Below are the code and all the weights of a small trained network. Each question names an input and a class and asks about switching units off, where a switched-off unit gives its printed mean instead of its output.

import numpy as np


def w(rows, s, z=0):
    codes = np.array(rows[::2]) - 128.0
    scale = np.full(codes.shape[1], s)
    scale[-1] = z or s
    return codes * scale


def norm(h):
    return h / np.sqrt((h * h).mean(-1, keepdims=True) + 1e-5)


def f(y):
    return np.maximum(y, 0)


def log_softmax(a):
    a = a - a.max(-1, keepdims=True)
    return a - np.log(np.exp(a).sum(-1, keepdims=True))


def net(x, mask):
    res = np.array(x, float).reshape(1, 2) / 4 @ E
    u = 0
    for l in range(4):
        y = f(norm(res) @ A[l][:, :-1].T + A[l][:, -1])
        res = res + np.where(mask[u : u + 3], y, B[l][:, -1]) @ B[l][:, :-1]
        u += 3
    return log_softmax(norm(res)[-1] @ U[:, :-1].T + U[:, -1])


A, B = {}, {}
E = w([
[63,39,25,123,33,254,14,96,183,132,215],'x0',
[233,174,190,186,158,165,238,37,247,57,170],'x1',
],0.0032)
A[0] = w([
[40,137,13,81,158,201,47,206,42,148,211,99],'0.n0',
[88,168,141,84,254,51,159,222,52,144,103,55],'0.n1',
[66,42,66,99,63,147,46,148,152,166,150,2],'0.n2',
],0.0041,0.00094)
B[0] = w([
[163,43,160,173,76,48,174,50,211,94,50,254],'0.n0',
[147,199,114,144,89,231,97,118,101,133,157,222],'0.n1',
[87,205,153,99,196,192,144,197,60,100,254,235],'0.n2',
],0.0045,0.007)
A[1] = w([
[64,126,174,100,129,18,113,208,4,158,62,62],'1.n0',
[95,124,193,133,141,60,170,153,79,90,122,2],'1.n1',
[99,165,151,83,227,34,145,221,19,159,112,1],'1.n2',
],0.011,0.00065)
B[1] = w([
[231,97,147,112,123,28,191,128,217,174,79,254],'1.n0',
[157,168,99,126,111,165,130,129,128,157,119,202],'1.n1',
[13,125,62,182,146,254,88,109,50,25,180,211],'1.n2',
],0.0079,0.0077)
A[2] = w([
[166,53,112,115,176,10,189,152,165,144,50,62],'2.n0',
[144,167,146,139,113,165,146,127,118,116,146,208],'2.n1',
[161,157,122,115,92,142,59,137,116,201,83,8],'2.n2',
],0.012,0.0014)
B[2] = w([
[219,99,1,185,51,126,167,127,175,140,53,248],'2.n0',
[99,104,124,111,124,78,129,144,88,137,102,255],'2.n1',
[80,141,98,104,116,123,147,106,100,151,131,150],'2.n2',
],0.0077,0.0088)
A[3] = w([
[105,115,147,100,183,16,145,147,76,133,94,12],'3.n0',
[225,155,238,115,156,58,209,58,248,144,131,36],'3.n1',
[143,189,164,190,226,123,210,73,74,19,93,85],'3.n2',
],0.012,0.00011)
B[3] = w([
[94,226,115,102,113,170,121,105,53,189,97,187],'3.n0',
[255,136,37,202,117,107,175,154,153,126,7,234],'3.n1',
[73,21,157,103,100,122,109,113,197,90,238,250],'3.n2',
],0.0066,0.012)
U = w([
[55,22,137,114,94,142,126,100,149,65,242,180],'0',
[254,93,47,183,83,95,188,121,183,131,44,186],'1',
[89,228,115,80,96,142,128,103,14,216,81,150],'2',
[171,150,200,117,211,112,122,158,133,135,104,53],'3',
[172,154,204,130,186,101,62,161,138,145,112,46],'4',
[187,135,205,126,215,91,86,148,111,147,115,43],'5',
[187,181,192,131,219,107,61,188,125,115,111,3],'6',
],0.0082,0.0048)

Each question gives the input, the list of numbers given to net, and the class t.
The units are the neurons (one row each of A and B). Each row of codes is followed by its name. A weight is (code - 128) times the scale printed after its matrix; where a second scale follows, it is the last column's (A, B and U).
mask holds one flag per neuron, layer by layer. A switched-off neuron (its flag False) gives its mean, the last column of its row in B, instead of its output. The means were averaged over made-up inputs and are rounded, as every weight is.
A unit's drop is (log p(t) with every unit on - log p(t) with that unit switched off) / (log p(t) with every unit on - log p(t) with every unit switched off).
The circuit of an input: a set's keep is (log p(t) with only the set's units on - log p(t) with every unit switched off) / (log p(t) with every unit on - log p(t) with every unit switched off). Starting from all 12 units, units are removed one at a time, each time the one whose removal leaves the highest keep (on an exact tie, the one counted first), for as long as the keep stays at least 0.8.
units of the circuit, in order: the units of the circuit, biggest drop first
k most important neurons: the k neurons with the biggest drops, biggest first
k most important neurons of layer l: the k neurons of layer l with the biggest drops, biggest first
drop when u is switched off: that unit's drop, to one decimal
input [-3,-3], class 2: 2 most important neurons	0.n1, 0.n2
input [-6,-6], class 0: units of the circuit, in order	1.n2
input [-2,3], class 2: units of the circuit, in order	2.n1, 0.n0, 3.n0, 2.n0
input [5,2], class 0: 3 most important neurons	1.n0, 3.n1, 2.n0
input [-5,5], class 0: units of the circuit, in order	1.n0, 3.n2
input [0,-3], class 2: 3 most important neurons	0.n0, 1.n0, 0.n2
input [8,7], class 0: units of the circuit, in order	1.n0, 3.n1
input [7,3], class 0: 3 most important neurons	1.n0, 3.n1, 2.n0
input [4,-2], class 0: 2 most important neurons of layer 3	3.n1, 3.n0
input [7,7], class 0: 3 most important neurons	1.n0, 0.n0, 3.n1
input [-8,-8], class 0: 2 most important neurons	1.n2, 0.n0
input [2,-1], class 2: 4 most important neurons	0.n2, 1.n0, 1.n2, 0.n0
input [-2,-1], class 2: 2 most important neurons of layer 0	0.n1, 0.n2
input [3,0], class 2: 2 most important neurons of layer 2	2.n0, 2.n1
input [-3,3], class 2: 2 most important neurons of layer 2	2.n1, 2.n0
input [1,2], class 2: drop when 2.n0 is switched off	0.8
input [-8,0], class 0: drop when 2.n2 is switched off	0.0
input [-8,8], class 0: drop when 3.n2 is switched off	1.2
